Here is a tiny trained network, its code and every weight. The questions are about switching its units off for an input and a class, where a switched-off unit gives its printed mean instead of its output.

import numpy as np


def w(rows, s, z=0):
    codes = np.array(rows[::2]) - 128.0
    scale = np.full(codes.shape[1], s)
    scale[-1] = z or s
    return codes * scale


def f(y):
    return np.maximum(y, 0)


def log_softmax(a):
    a = a - a.max(-1, keepdims=True)
    return a - np.log(np.exp(a).sum(-1, keepdims=True))


def net(x, mask):
    res = np.array(x, float).reshape(1, 8) / 4 @ E
    y = f(res @ A[0][:, :-1].T + A[0][:, -1])
    res = res + np.where(mask, y, B[0][:, -1]) @ B[0][:, :-1]
    return log_softmax(res[-1] @ U[:, :-1].T + U[:, -1])


A, B = {}, {}
E = w([
[46,206,202,115],'x0',
[105,152,153,126],'x1',
[218,181,152,125],'x2',
[125,132,127,128],'x3',
[132,95,255,208],'x4',
[157,104,103,131],'x5',
[113,136,143,129],'x6',
[131,75,206,39],'x7',
],0.0075)
A[0] = w([
[180,138,177,125,133],'neuron 0',
[157,2,193,75,48],'neuron 1',
[104,160,74,47,131],'neuron 2',
[163,66,91,147,147],'neuron 3',
[213,101,38,184,139],'neuron 4',
[35,49,81,129,232],'neuron 5',
[126,80,177,119,50],'neuron 6',
[173,79,175,22,39],'neuron 7',
[222,164,199,143,182],'neuron 8',
[118,106,67,56,52],'neuron 9',
[141,194,67,51,82],'neuron 10',
[83,87,131,127,189],'neuron 11',
[133,206,71,213,135],'neuron 12',
[141,132,116,160,104],'neuron 13',
[134,144,111,82,66],'neuron 14',
[56,149,139,111,158],'neuron 15',
[128,130,136,11,100],'neuron 16',
[121,159,86,140,75],'neuron 17',
[135,118,105,175,131],'neuron 18',
[133,101,126,47,70],'neuron 19',
[86,183,117,188,40],'neuron 20',
[12,38,191,119,131],'neuron 21',
[190,113,227,189,11],'neuron 22',
[156,147,99,195,52],'neuron 23',
[167,130,210,155,175],'neuron 24',
[86,205,150,123,183],'neuron 25',
[123,134,86,226,9],'neuron 26',
[64,33,126,194,175],'neuron 27',
[44,113,141,145,165],'neuron 28',
[144,179,82,55,113],'neuron 29',
[63,154,134,92,200],'neuron 30',
[183,203,168,111,208],'neuron 31',
[211,179,184,102,227],'neuron 32',
[119,151,91,180,87],'neuron 33',
[167,132,148,151,179],'neuron 34',
[126,149,96,165,5],'neuron 35',
[146,109,183,181,40],'neuron 36',
],0.0098,0.0015)
B[0] = w([
[121,171,108,156,187],'neuron 0',
[101,57,168,73,252],'neuron 1',
[124,120,102,253,220],'neuron 2',
[137,155,198,68,201],'neuron 3',
[130,152,184,107,247],'neuron 4',
[246,197,94,118,220],'neuron 5',
[90,90,165,157,183],'neuron 6',
[73,55,172,105,234],'neuron 7',
[149,135,99,138,225],'neuron 8',
[120,136,104,143,210],'neuron 9',
[133,89,123,226,222],'neuron 10',
[197,204,73,134,175],'neuron 11',
[81,70,224,84,211],'neuron 12',
[111,72,220,147,149],'neuron 13',
[102,118,74,152,164],'neuron 14',
[186,155,139,89,196],'neuron 15',
[76,34,155,149,219],'neuron 16',
[111,46,160,140,162],'neuron 17',
[136,79,214,93,163],'neuron 18',
[66,82,141,135,193],'neuron 19',
[104,123,127,66,178],'neuron 20',
[120,121,60,139,254],'neuron 21',
[115,121,133,203,236],'neuron 22',
[89,100,143,103,173],'neuron 23',
[125,119,86,175,225],'neuron 24',
[162,169,142,68,207],'neuron 25',
[95,34,162,63,184],'neuron 26',
[221,116,35,138,208],'neuron 27',
[189,147,121,118,195],'neuron 28',
[122,106,96,231,211],'neuron 29',
[192,172,121,97,202],'neuron 30',
[174,145,91,104,204],'neuron 31',
[176,127,101,102,220],'neuron 32',
[58,45,156,11,169],'neuron 33',
[174,164,108,143,169],'neuron 34',
[82,81,138,62,153],'neuron 35',
[90,103,128,201,193],'neuron 36',
],0.0049,0.0065)
U = w([
[95,136,103,223,218],'0',
[10,106,180,82,2],'1',
[183,162,134,85,208],'2',
[229,175,82,134,23],'3',
[128,148,123,133,159],'4',
],0.012,0.0032)

Each question gives the input, the list of numbers given to net, and the class t.
The units are the neurons (one row each of A and B). Each row of codes is followed by its name. A weight is (code - 128) times the scale printed after its matrix; where a second scale follows, it is the last column's (A, B and U).
mask holds one flag per neuron, in row order. A switched-off neuron (its flag False) gives its mean, the last column of its row in B, instead of its output. The means were averaged over made-up inputs and are rounded, as every weight is.
A unit's drop is (log p(t) with every unit on - log p(t) with that unit switched off) / (log p(t) with every unit on - log p(t) with every unit switched off).
The circuit of an input: a set's keep is (log p(t) with only the set's units on - log p(t) with every unit switched off) / (log p(t) with every unit on - log p(t) with every unit switched off). Starting from the 12 units with the biggest drops (on a tie, the unit counted first), units are removed one at a time, each time the one whose removal leaves the highest keep (on an exact tie, the one counted first), for as long as the keep stays at least 0.8.
units of the circuit, in order: the units of the circuit, biggest drop first
unit that matters most: the unit with the biggest drop
top k neurons: the k neurons with the biggest drops, biggest first
drop when u is switched off: that unit's drop, to one decimal
input [-8,2,-7,-2,7,0,7,-8], class 1: units of the circuit, in order => [neuron 26; neuron 33]
input [-3,7,1,-6,-6,-1,7,6], class 0: units of the circuit, in order => [neuron 2; neuron 29; neuron 10]
input [-4,-8,-8,-6,-8,-6,7,4], class 0: top neuron => [neuron 2]
input [7,0,2,-6,3,0,-1,-6], class 2: units of the circuit, in order => [neuron 25; neuron 2]
input [-5,8,-8,-7,-7,6,5,7], class 3: top 3 neurons => [neuron 5; neuron 11; neuron 12]
input [-5,-3,-6,4,-2,-2,-2,2], class 3: units of the circuit, in order => [neuron 5; neuron 27]
input [2,-7,7,-6,-4,6,-1,8], class 1: units of the circuit, in order => [neuron 7; neuron 16]
input [-8,-3,-4,7,-5,6,-7,-3], class 2: top 2 neurons => [neuron 3; neuron 4]
input [7,0,-4,0,-5,-7,6,6], class 2: top 2 neurons => [neuron 30; neuron 15]
input [6,-6,-6,7,-3,0,-5,-7], class 1: top 3 neurons => [neuron 12; neuron 33; neuron 26]
input [-8,4,1,2,0,5,-1,-6], class 2: top 3 neurons => [neuron 7; neuron 16; neuron 1]
input [-6,5,6,1,-3,-8,2,8], class 1: top 2 neurons => [neuron 7; neuron 16]
input [-4,0,-8,6,-3,0,3,6], class 3: top 4 neurons => [neuron 5; neuron 27; neuron 11; neuron 12]
input [-6,4,5,-8,0,-2,8,-6], class 1: unit that matters most => neuron 12
input [1,-3,-8,2,6,6,-8,2], class 3: top 2 neurons => [neuron 27; neuron 5]
input [6,-2,0,6,7,-5,2,-8], class 1: drop when neuron 33 is switched off => 0.1
input [-8,-6,0,-2,4,-2,-3,0], class 2: drop when neuron 4 is switched off => 0.2
input [0,-7,4,-3,-7,-7,-6,-4], class 0: drop when neuron 10 is switched off => 0.2
input [-1,7,5,5,-6,-1,0,-2], class 0: drop when neuron 29 is switched off => 0.2
input [-8,2,-5,1,8,-8,5,7], class 0: unit that matters most => neuron 27
